Below are the code and all the weights of a small trained network. Each question names an input and a target symbol and asks about switching units off, where a switched-off unit gives its printed mean instead of its output.

import numpy as np


def w(rows, s, z=0):
    codes = np.array(rows[::2]) - 128.0
    scale = np.full(codes.shape[1], s)
    scale[-1] = z or s
    return codes * scale


def norm(h):
    return h / np.sqrt((h * h).mean(-1, keepdims=True) + 1e-5)


def f(y):
    return np.maximum(y, 0)


def softmax(a):
    e = np.exp(a - a.max(-1, keepdims=True))
    return e / e.sum(-1, keepdims=True)


def log_softmax(a):
    a = a - a.max(-1, keepdims=True)
    return a - np.log(np.exp(a).sum(-1, keepdims=True))


def net(x, mask):
    ids = ['ΘΞΨαβδεζηλτ'.index(c) for c in x.split()]
    T = len(ids)
    res = E[ids] + P[:T]
    u = 0
    for l in range(2):
        r = norm(res)
        for j in range(2):
            rows = slice(3 * j, 3 * j + 3)
            q, k, v = (r @ M[l][rows].T for M in (Q, K, V))
            z = softmax(np.where(np.tri(T) > 0, q @ k.T / 3**0.5, -1e9)) @ v
            o = O[l][rows]
            res = res + np.where(mask[u + j], z, o[:, -1]) @ o[:, :-1]
        u += 2
        y = f(norm(res) @ A[l][:, :-1].T + A[l][:, -1])
        res = res + np.where(mask[u : u + 4], y, B[l][:, -1]) @ B[l][:, :-1]
        u += 4
    return log_softmax(norm(res)[-1] @ U[:, :-1].T + U[:, -1])


Q, K, V, O, A, B = {}, {}, {}, {}, {}, {}
E = w([
[67,153,158],'Θ',
[158,132,79],'Ξ',
[123,192,104],'Ψ',
[154,91,126],'α',
[101,158,128],'β',
[143,189,113],'δ',
[171,142,95],'ε',
[137,100,126],'ζ',
[207,218,56],'η',
[123,178,160],'λ',
[145,145,249],'τ',
],0.012)
P = w([
[95,51,66],'0',
[163,251,104],'1',
[164,253,120],'2',
[192,236,131],'3',
[222,224,137],'4',
[237,204,139],'5',
[238,194,135],'6',
[221,200,123],'7',
[210,197,110],'8',
],0.0024)
Q[0] = w([
[252,155,166],'L0H0',
[69,196,102],'L0H0',
[123,141,234],'L0H0',
[112,110,129],'L0H1',
[136,175,154],'L0H1',
[100,155,95],'L0H1',
],0.028)
K[0] = w([
[252,176,153],'L0H0',
[66,213,152],'L0H0',
[114,111,219],'L0H0',
[115,131,109],'L0H1',
[139,161,175],'L0H1',
[167,173,122],'L0H1',
],0.027)
V[0] = w([
[173,73,102],'L0H0',
[170,91,221],'L0H0',
[38,149,206],'L0H0',
[201,197,172],'L0H1',
[179,127,255],'L0H1',
[130,140,114],'L0H1',
],0.0082)
O[0] = w([
[29,63,105,122],'L0H0',
[83,173,134,129],'L0H0',
[211,254,207,43],'L0H0',
[153,228,72,255],'L0H1',
[37,147,55,172],'L0H1',
[155,136,136,141],'L0H1',
],0.0082,0.0045)
A[0] = w([
[43,165,239,2],'L0N0',
[73,230,125,68],'L0N1',
[70,252,156,161],'L0N2',
[157,116,192,53],'L0N3',
],0.019,0.0035)
B[0] = w([
[2,25,152,140],'L0N0',
[135,97,19,218],'L0N1',
[207,51,41,253],'L0N2',
[123,219,167,133],'L0N3',
],0.021,0.012)
Q[1] = w([
[168,133,133],'L1H0',
[54,27,254],'L1H0',
[74,120,134],'L1H0',
[16,107,118],'L1H1',
[104,90,69],'L1H1',
[129,212,48],'L1H1',
],0.032)
K[1] = w([
[105,143,131],'L1H0',
[153,92,252],'L1H0',
[154,99,144],'L1H0',
[155,65,197],'L1H1',
[188,108,126],'L1H1',
[139,95,59],'L1H1',
],0.038)
V[1] = w([
[174,123,172],'L1H0',
[48,102,155],'L1H0',
[94,152,34],'L1H0',
[1,218,67],'L1H1',
[74,163,102],'L1H1',
[155,63,131],'L1H1',
],0.015)
O[1] = w([
[158,83,123,77],'L1H0',
[159,150,196,65],'L1H0',
[68,182,98,255],'L1H0',
[8,73,89,18],'L1H1',
[86,112,120,85],'L1H1',
[150,155,174,218],'L1H1',
],0.017,0.009)
A[1] = w([
[47,75,195,2],'L1N0',
[167,238,133,231],'L1N1',
[94,140,40,191],'L1N2',
[248,157,32,134],'L1N3',
],0.016,0.0034)
B[1] = w([
[53,156,56,134],'L1N0',
[140,125,7,178],'L1N1',
[145,167,192,193],'L1N2',
[50,150,222,252],'L1N3',
],0.021)
U = w([
[119,156,169,82],'Θ',
[186,122,172,253],'Ξ',
[111,56,156,243],'Ψ',
[117,163,141,103],'α',
[88,97,196,160],'β',
[216,191,157,59],'δ',
[201,130,49,90],'ε',
[3,94,104,72],'ζ',
[105,132,201,98],'η',
[98,154,131,81],'λ',
[116,66,62,187],'τ',
],0.018,0.0067)

Each question gives the input, a string of symbols that net reads in full, and the target symbol t.
The units are the heads (3 rows each of Q, K, V and O) and the neurons (one row each of A and B). Each row of codes is followed by its name. A weight is (code - 128) times the scale printed after its matrix; where a second scale follows, it is the last column's (O, A, B and U).
mask holds one flag per unit, layer by layer, with each layer's heads first. A switched-off unit (its flag False) gives its mean, the last column of its rows in O or B, instead of its output. The means were averaged over made-up inputs and are rounded, as every weight is.
A unit's drop is (log p(t) with every unit on - log p(t) with that unit switched off) / (log p(t) with every unit on - log p(t) with every unit switched off).
k most important neurons: the k neurons with the biggest drops, biggest first
top k neurons in layer l: the k neurons of layer l with the biggest drops, biggest first
which heads matter: for each layer, one digit per head in row order, 1 if its drop is at least 0.15 and else 0, layers parted by /
input β β Ψ Ψ, target δ: 4 most important neurons	(L0N2; L1N3; L0N0; L1N0)
input α ζ β ζ ζ Ξ β Θ, target δ: top neuron in layer 0	(L0N2)
input Θ α Ψ λ Ψ, target ε: which heads matter	11 / 00
input Ξ Ψ α, target δ: 3 most important neurons	(L0N2; L0N1; L1N3)
input λ β β, target ε: which heads matter	10 / 10
input ζ ζ Θ η λ α α Θ ζ, target Ξ: 2 most important neurons	(L0N0; L0N1)
input Ξ Θ Ξ α β, target δ: which heads matter	11 / 00
input ζ α Ξ Ψ Ξ η δ α, target Ξ: which heads matter	01 / 10
input α Θ Ξ α, target ζ: top 3 neurons in layer 1	(L1N0; L1N3; L1N2)
input Ψ ζ λ τ α, target β: 2 most important neurons	(L0N1; L0N2)
input τ α λ Ψ Θ ζ λ η τ, target τ: 3 most important neurons	(L0N2; L0N1; L0N0)
input Ξ α β Ψ β, target δ: which heads matter	10 / 01
input ζ τ τ ζ Ψ, target τ: top 2 neurons in layer 0	(L0N1; L0N2)
input Ψ ζ τ Ξ ζ, target β: top 3 neurons in layer 0	(L0N1; L0N2; L0N3)
input α ε α η Ξ β, target ζ: 3 most important neurons	(L0N2; L0N1; L1N1)
input ζ δ τ ζ λ τ, target τ: 2 most important neurons	(L0N2; L0N0)
input ε Ξ Ψ β Ψ Θ, target δ: which heads matter	11 / 01
input η λ β, target ε: top 3 neurons in layer 0	(L0N2; L0N1; L0N0)
input Θ δ λ Θ, target ε: 2 most important neurons	(L0N2; L0N1)
input δ α τ δ Θ, target τ: which heads matter	01 / 11
